Below are the code and all the weights of a small trained network. Each question names an input and a class and asks about switching units off, where a switched-off unit gives its printed mean instead of its output.

import numpy as np


def w(rows, s, z=0):
    codes = np.array(rows[::2]) - 128.0
    scale = np.full(codes.shape[1], s)
    scale[-1] = z or s
    return codes * scale


def f(y):
    return y / 2 * (1 + np.tanh(0.7978845608 * (y + 0.044715 * y**3)))


def log_softmax(a):
    a = a - a.max(-1, keepdims=True)
    return a - np.log(np.exp(a).sum(-1, keepdims=True))


def net(x, mask):
    res = np.array(x, float).reshape(1, 7) / 4 @ E
    y = f(res @ A[0][:, :-1].T + A[0][:, -1])
    res = res + np.where(mask, y, B[0][:, -1]) @ B[0][:, :-1]
    return log_softmax(res[-1] @ U[:, :-1].T + U[:, -1])


A, B = {}, {}
E = w([
[129,130,124,131,130],'x0',
[18,14,178,41,139],'x1',
[127,127,128,123,131],'x2',
[124,29,55,245,143],'x3',
[123,130,130,130,119],'x4',
[205,84,253,180,102],'x5',
[229,50,71,11,11],'x6',
],0.0064)
A[0] = w([
[136,185,165,55,118,3],'N0',
[179,97,85,86,75,41],'N1',
[191,194,90,172,107,56],'N2',
[177,89,90,76,82,35],'N3',
[194,203,101,163,128,108],'N4',
[126,5,21,227,135,69],'N5',
[79,176,32,80,151,141],'N6',
[196,194,93,159,113,63],'N7',
[192,112,254,153,109,165],'N8',
[191,92,99,88,78,47],'N9',
],0.0077,0.0026)
B[0] = w([
[223,180,198,110,73,165],'N0',
[31,203,109,178,198,197],'N1',
[66,82,162,75,128,186],'N2',
[34,180,122,168,208,199],'N3',
[51,62,142,71,147,194],'N4',
[198,220,245,51,87,255],'N5',
[194,78,66,215,2,207],'N6',
[68,59,173,67,125,183],'N7',
[134,100,37,216,65,225],'N8',
[68,166,109,165,166,199],'N9',
],0.0082,0.0054)
U = w([
[66,216,122,191,225,115],'0',
[202,219,204,73,89,80],'1',
[148,100,105,121,140,254],'2',
[72,5,157,56,134,98],'3',
[163,96,60,200,46,75],'4',
],0.012,0.009)

Each question gives the input, the list of numbers given to net, and the class t.
The units are the neurons (one row each of A and B). Each row of codes is followed by its name. A weight is (code - 128) times the scale printed after its matrix; where a second scale follows, it is the last column's (A, B and U).
mask holds one flag per neuron, in row order. A switched-off neuron (its flag False) gives its mean, the last column of its row in B, instead of its output. The means were averaged over made-up inputs and are rounded, as every weight is.
A unit's drop is (log p(t) with every unit on - log p(t) with that unit switched off) / (log p(t) with every unit on - log p(t) with every unit switched off).
The circuit of an input: a set's keep is (log p(t) with only the set's units on - log p(t) with every unit switched off) / (log p(t) with every unit on - log p(t) with every unit switched off). Starting from all 10 units, units are removed one at a time, each time the one whose removal leaves the highest keep (on an exact tie, the one counted first), for as long as the keep stays at least 0.8.
units of the circuit, in order: the units of the circuit, biggest drop first
unit that matters most: the unit with the biggest drop
top k neurons: the k neurons with the biggest drops, biggest first
drop when u is switched off: that unit's drop, to one decimal
input [5,-6,5,1,-5,-8,-5], class 4: units of the circuit, in order -> [N6]
input [-5,-6,-4,-5,-4,-2,-4], class 3: units of the circuit, in order -> [N4; N7; N2; N1]
input [1,6,-7,-2,-8,-4,6], class 2: units of the circuit, in order -> [N4; N7]
input [4,-3,6,1,3,1,-5], class 2: units of the circuit, in order -> [N1; N3]
input [5,-7,-7,-6,3,-1,2], class 2: top 3 neurons -> [N5; N4; N0]
input [-5,-7,0,-3,6,7,-2], class 3: top 3 neurons -> [N4; N7; N2]
input [2,7,6,0,-8,8,8], class 0: units of the circuit, in order -> [N3; N1; N9]
input [2,-2,3,-5,-7,-4,6], class 0: units of the circuit, in order -> [N1; N3]
input [4,-6,8,-6,-3,-1,0], class 2: top 2 neurons -> [N5; N4]
input [-4,7,4,-8,1,6,8], class 0: top 4 neurons -> [N3; N1; N9; N5]
input [8,-3,-1,-6,3,-8,8], class 0: top 4 neurons -> [N1; N3; N9; N8]
input [4,-1,3,-2,6,-5,1], class 4: top 2 neurons -> [N6; N5]
input [-8,-7,7,-4,0,5,-2], class 2: top 2 neurons -> [N8; N5]
input [6,4,-6,-5,0,-2,-5], class 2: top 3 neurons -> [N5; N1; N3]
input [2,5,8,-8,2,0,-7], class 1: unit that matters most -> N0
input [5,-4,-8,0,1,7,8], class 0: top 4 neurons -> [N1; N3; N9; N6]
input [7,-2,-3,-3,-4,4,0], class 4: drop when N3 is switched off -> 0.1
input [8,-6,-1,-3,-3,7,-5], class 4: drop when N8 is switched off -> 1.1
input [-1,2,1,7,-8,7,-3], class 1: drop when N6 is switched off -> 0.2
input [7,-8,-2,4,-1,-7,7], class 3: unit that matters most -> N7
